[[132 129 128 128 140 128 129 128 137 129 127 129]
 [128 129 129 136 129 128 128 128 128 130 134 128]
 [128 131 134 141 128 130 129 131 128 129 127 129]
 [128 131 132 133 128 128 129 130 128 129 127 131]
 [128 135 144 130 128 131 143 150 128 128 127 149]
 [128 128 128 135 135 128 128 128 128 132 143 128]
 [128 130 131 144 128 130 128 128 128 131 135 128]
 [128 130 131 130 132 128 129 128 128 129 127 129]
 [135 129 128 128 144 128 129 128 141 129 127 131]
 [128 131 133 130 128 128 132 133 128 128 127 134]
 [128 131 134 139 128 129 130 131 128 129 127 131]] value 132

[[121 129 131 142 124 130 132 121 125 126 137 131 136]
 [134 135 117 111 127 121 139 138 126 139 123 108 141]
 [125 120 130 132 130 128 121 121 136 119 117 140 111]
 [124 126 144 148 129 140 116 123 120 123 150 144 126]
 [127 139 127 131 124 128 140 132 117 137 145 114 153]
 [128 124 131 130 130 130 121 126 131 124 125 136 118]
 [132 127 113 108 128 117 136 132 138 131 103 115 124]
 [131 126 124 120 130 126 127 131 132 128 118 127 121]
 [138 127 123 108 133 125 123 138 133 132 114 123 117]
 [126 121 128 129 129 127 123 123 135 122 117 136 115]] value 121

[[125 126 127 132 131 136 131 132 129 123 133 122]
 [140 137 135 116 118 104 119 117 125 146 113 149]
 [126 126 129 124 130 132 131 124 128 126 125 127]
 [117 120 123 141 138 154 138 140 132 111 144 109]
 [119 121 124 139 137 150 136 138 131 114 141 112]
 [116 117 133 106 137 151 146 109 130 116 113 125]] value 125

[[148 147 121 133 154 113 154 118 112 149 100 106 147]
 [153 146 128 135 123 106 106 101 108 138 122 133 116]
 [150 144 148 140 152 141 102 108 107 103 145 142 120]
 [138 115 151 122 153 147 135 123 102 106 103 143 155]
 [109 151 156 130 113 137 123 120 106 148 104 135 130]
 [101 136 141 124 133 139 109 152 124 122 147 114 122]
 [119 108 115 133 152 143 127 104 151 151 145 119 127]
 [112 107 101 136 154 149 149 151 102 133 141 148 131]
 [113 104 129 137 155 115 103 152 114 153 124 151 145]
 [104 139 154 127 106 139 102 133 116 115 154 122 141]] value 148

[[136 147 124 125 120 123 112 142 129 143]
 [135 122 112 115 134 132 119 126 146 133]
 [107 124 147 120 133 125 129 137 145 123]
 [149 146 117 123 118 124 114 136 128 110]
 [117 118 111 122 141 139 137 108 145 135]
 [117 123 146 129 115 130 110 137 131 142]
 [147 111 132 147 108 134 141 127 122 135]
 [143 136 108 107 132 132 149 143 146 116]
 [114 118 143 146 149 125 109 136 125 126]
 [117 115 137 125 130 132 137 128 125 111]
 [146 139 147 126 126 108 142 114 129 118]] value 136

[[133 122 131 128 126 125 133 125 124 131 127]
 [135 125 125 121 136 125 131 117 113 128 127]
 [120 130 122 111 125 142 128 134 127 128 139]
 [141 133 131 132 124 120 123 119 131 130 130]
 [135 129 130 126 126 123 130 127 133 127 131]
 [136 121 138 137 125 118 133 119 125 132 127]
 [109 117 125 134 124 146 133 151 138 128 126]
 [134 113 129 139 133 119 134 125 122 115 114]
 [141 137 125 140 136 117 119 115 129 135 126]] value 133

[[141 135 134 124 131 121 146 123 132]
 [127 103 112 138 132 131 125 121 121]
 [122 146 129 118 132 135 113 117 117]
 [126 105 113 140 132 137 119 134 124]
 [146 142 132 115 145 126 153 142 119]] value 141
---
[[134 135 115 125 124]
 [129 111 156 129 126]
 [117 132 130 125 129]] >> 129

[[132 123 133 142 126]
 [144 127 132 110 109]
 [119 131 123 105 126]] >> 126

[[131 145 129 106 142]
 [148 112 106 147 135]
 [110 115 121 134 102]] >> 102

[[125 134 128 122 129 127]
 [133 112 121 149 124 127]
 [158 146 118  99 149 137]] >> 137

[[107 114 149 146 148 134 142]
 [120 125 138 156 147 147 147]
 [112 120 143 152 149 141 145]] >> 145

[[125 143 131 121 135 133 109]
 [127 145 127 130 138 125 130]
 [125 117 126 136 120 125 150]] >> 150

[[137 139 118 136 109 136 124]
 [127 117 129 140 138 152 126]
 [134 118 126 136 135 154 121]] >> 121

[[120 121 122 125 129 126]
 [106 108 115 113 133 113]
 [125 119 146 126 114 120]] >> 120
---
[118 103 123 128] | 103

[[132 144 135 141 151 146]
 [128 134 135 137 144 128]] | 141

[152 146 157 146 155 154 137] | 155

[[116 149 128 129 156]
 [116 158 127 132 150]] | 128

[101 133 117 134] | 133

[[129 130 135 131 130 133 136]
 [124 114 106 135 111 132 133]] | 130

[128 106 101 101 115 118] | 101
---
[[140 137 136 118 144 145]
 [125 123 134 142 106 134]
 [140 140 131 111 155 141]] Out: 137

[[136 122 115 128 140 156]
 [137 126 118 125 119 155]
 [123 137 140 124 150 136]] Out: 122

[[135 120 103 135 137 110 151]
 [149 108 114 149 110 107 145]
 [141 109 115 141 111 114 139]] Out: 120

[[141 146 130 143 128]
 [145 155 128 125 128]
 [145 155 131 130 128]] Out: 146

[[153 154 139 129 125 131]
 [124 134 121 111 129 143]
 [122 121 143 150 127 105]] Out: 154

[[139 140 129 120 122 127 131]
 [141 153 136 136 130 125 124]
 [139 118 129 110 112 136 140]] Out: 140

[[131 143 112 117]
 [101 137 121 128]
 [113 142 119 123]] Out: 143

[[121 129 120 104 124 135 122]
 [134 146 130 110 145 120 135]
 [120 108 123 137 147 120 141]] Out: 129

[[137 127 125 131 130 119 132]
 [122 124 127 151 127 136 117]
 [110 132 157 133 134 148 128]] Out: 127
---
101	115	158	154	149	132	123 Out: 115
120	132	133	129	103	147 Out: 132
129	124	148	137	131	152	121 Out: 124
141	119	155	117 Out: 119
136	125	138	132	149 Out: 125
156	147	109	121	125 Out: 147
133	104	119	130 Out: 104
137	120	118	125	131	102 Out: 120
111	103	135	118	142 Out: 103
---
[[115 140 124 130]
 [143 116 133 124]
 [106 147 123 134]] 124

[[141 151 140 117 105 114]
 [122 135 137 126 115 119]] 119

[[109 118 118 150 126]
 [146 138 139 109 129]] 129

[[139 147 102 132 118 143]
 [136 132 130 116 154 113]] 113

[[136 134 133 117 116 149]
 [153 132 123 131 132 150]] 150

[[130 135 128 128 128 126]
 [132 149 127 128 123 126]
 [128 124 128 128 131 127]] 126
